Below is a small trained network, with its code and all its weights. Each question gives an input and a class and asks what happens when units are switched off, that is, made to give their printed mean instead of their output.

import numpy as np


def w(rows, s, z=0):
    codes = np.array(rows[::2]) - 128.0
    scale = np.full(codes.shape[1], s)
    scale[-1] = z or s
    return codes * scale


def norm(h):
    return h / np.sqrt((h * h).mean(-1, keepdims=True) + 1e-5)


def f(y):
    return y / 2 * (1 + np.tanh(0.7978845608 * (y + 0.044715 * y**3)))


def log_softmax(a):
    a = a - a.max(-1, keepdims=True)
    return a - np.log(np.exp(a).sum(-1, keepdims=True))


def net(x, mask):
    res = np.array(x, float).reshape(1, 6) / 4 @ E
    u = 0
    for l in range(2):
        y = f(norm(res) @ A[l][:, :-1].T + A[l][:, -1])
        res = res + np.where(mask[u : u + 8], y, B[l][:, -1]) @ B[l][:, :-1]
        u += 8
    return log_softmax(norm(res)[-1] @ U[:, :-1].T + U[:, -1])


A, B = {}, {}
E = w([
[111,236,139,132,186,123,73,36,85,117],'x0',
[135,94,178,116,195,82,85,196,68,98],'x1',
[182,128,175,194,84,5,186,137,152,138],'x2',
[139,80,125,46,25,118,153,173,15,111],'x3',
[111,84,209,164,114,218,91,129,142,143],'x4',
[117,98,11,26,86,122,18,155,112,135],'x5',
],0.0017)
A[0] = w([
[150,142,205,170,146,235,204,85,163,139,4],'L0N1',
[135,162,121,158,125,65,138,60,196,115,40],'L0N2',
[137,81,150,123,36,160,134,150,119,105,46],'L0N3',
[105,135,142,132,118,127,120,136,138,123,95],'L0N4',
[131,104,124,151,87,48,246,149,147,137,26],'L0N5',
[152,108,120,143,166,198,118,123,190,116,55],'L0N6',
[143,103,255,171,179,81,159,144,137,130,13],'L0N7',
[152,162,166,124,113,129,132,123,175,80,93],'L0N8',
],0.0065,0.002)
B[0] = w([
[2,165,146,127,71,175,164,50,125,71,233],'L0N1',
[124,158,92,125,79,98,84,140,127,196,207],'L0N2',
[103,120,108,108,69,106,70,162,116,181,199],'L0N3',
[93,96,70,161,140,92,167,131,112,116,120],'L0N4',
[200,174,101,42,149,129,199,159,171,70,255],'L0N5',
[101,136,111,99,142,134,119,177,173,124,159],'L0N6',
[117,124,200,174,182,74,59,224,99,113,224],'L0N7',
[96,42,89,128,130,85,121,98,151,96,138],'L0N8',
],0.0064,0.0039)
A[1] = w([
[173,2,123,153,52,153,149,110,98,170,43],'L1N1',
[158,61,200,228,165,95,146,128,119,117,24],'L1N2',
[144,100,149,137,133,138,146,103,126,146,111],'L1N3',
[86,76,156,206,100,159,193,47,145,102,51],'L1N4',
[183,96,111,142,184,148,149,38,35,124,9],'L1N5',
[142,38,93,177,199,210,134,102,199,147,46],'L1N6',
[174,92,88,207,117,75,148,52,177,197,57],'L1N7',
[212,72,115,134,132,99,236,109,159,94,57],'L1N8',
],0.009,0.0011)
B[1] = w([
[109,75,136,95,99,173,147,164,49,222,209],'L1N1',
[105,92,155,199,195,62,126,172,75,98,203],'L1N2',
[40,241,59,1,140,81,20,205,116,97,74],'L1N3',
[13,144,135,109,76,145,174,77,164,100,243],'L1N4',
[182,101,127,107,134,138,82,53,106,42,154],'L1N5',
[134,106,104,125,236,188,138,151,204,172,166],'L1N6',
[147,180,87,208,103,69,99,78,123,184,161],'L1N7',
[208,173,136,90,80,102,189,173,176,97,251],'L1N8',
],0.0093,0.0024)
U = w([
[124,65,123,88,74,170,121,167,60,216,164],'0',
[131,104,95,128,222,199,109,135,201,167,35],'1',
[223,163,126,79,88,93,194,177,170,95,210],'2',
[199,109,113,96,148,150,70,46,88,54,33],'3',
[2,154,151,134,84,155,162,75,159,92,208],'4',
[155,178,76,190,106,74,91,79,144,194,2],'5',
[109,108,189,199,197,61,107,189,89,90,208],'6',
],0.0091,0.00078)

Each question gives the input, the list of numbers given to net, and the class t.
The units are the neurons (one row each of A and B). Each row of codes is followed by its name. A weight is (code - 128) times the scale printed after its matrix; where a second scale follows, it is the last column's (A, B and U).
mask holds one flag per neuron, layer by layer. A switched-off neuron (its flag False) gives its mean, the last column of its row in B, instead of its output. The means were averaged over made-up inputs and are rounded, as every weight is.
A unit's drop is (log p(t) with every unit on - log p(t) with that unit switched off) / (log p(t) with every unit on - log p(t) with every unit switched off).
The circuit of an input: a set's keep is (log p(t) with only the set's units on - log p(t) with every unit switched off) / (log p(t) with every unit on - log p(t) with every unit switched off). Starting from the 12 units with the biggest drops (on a tie, the unit counted first), units are removed one at a time, each time the one whose removal leaves the highest keep (on an exact tie, the one counted first), for as long as the keep stays at least 0.8.
circuit, biggest first: the units of the circuit, biggest drop first
top k neurons: the k neurons with the biggest drops, biggest first
top k neurons in layer l: the k neurons of layer l with the biggest drops, biggest first
drop of u: that unit's drop, to one decimal
input [-4,1,-5,-7,-8,-1], class 1: top 4 neurons	(L1N6 L0N6 L0N5 L0N3)
input [6,3,2,-5,-8,-3], class 5: top neuron	(L0N2)
input [3,4,0,8,-8,5], class 3: top 2 neurons in layer 0	(L0N5 L0N2)
input [3,7,-4,1,6,2], class 3: top 4 neurons in layer 0	(L0N7 L0N1 L0N3 L0N8)
input [-7,-6,-3,-7,-8,4], class 5: top 3 neurons	(L1N7 L0N5 L0N2)
input [8,8,7,3,0,6], class 3: top 2 neurons	(L0N7 L1N5)
input [-6,4,-3,-4,5,6], class 1: top 3 neurons	(L1N6 L0N6 L0N2)
input [7,7,6,-4,-1,8], class 5: circuit, biggest first	(L0N7 L0N5 L0N1)
input [6,0,-3,7,2,5], class 3: top 3 neurons	(L0N2 L1N5 L0N6)
input [8,2,-7,-7,-5,-2], class 1: top 3 neurons	(L0N1 L0N6 L1N4)
input [4,1,7,-5,-8,0], class 5: top 2 neurons	(L0N2 L1N7)
input [-2,3,-4,-1,-8,3], class 3: top 2 neurons	(L0N5 L0N7)
input [3,1,-5,0,-1,3], class 3: top 2 neurons	(L1N5 L0N1)
input [-7,1,-1,-8,1,1], class 1: circuit, biggest first	(L1N6)
input [7,5,-4,-5,-6,3], class 3: top 2 neurons	(L0N7 L1N5)
input [5,-8,1,6,-7,3], class 5: top 2 neurons	(L0N5 L0N1)
input [6,-2,-1,6,8,1], class 0: top 2 neurons in layer 0	(L0N3 L0N1)
input [4,4,3,6,6,2], class 0: top 2 neurons in layer 0	(L0N3 L0N7)
input [0,5,1,-2,-5,3], class 3: top 3 neurons in layer 0	(L0N7 L0N5 L0N3)
input [7,0,-6,1,3,1], class 3: top neuron in layer 0	(L0N1)
input [5,2,1,-8,2,3], class 5: top 2 neurons in layer 0	(L0N2 L0N5)
input [0,4,4,-2,-1,-4], class 6: drop of L0N7	4.9
input [5,-8,-4,-7,8,7], class 1: drop of L1N6	0.5
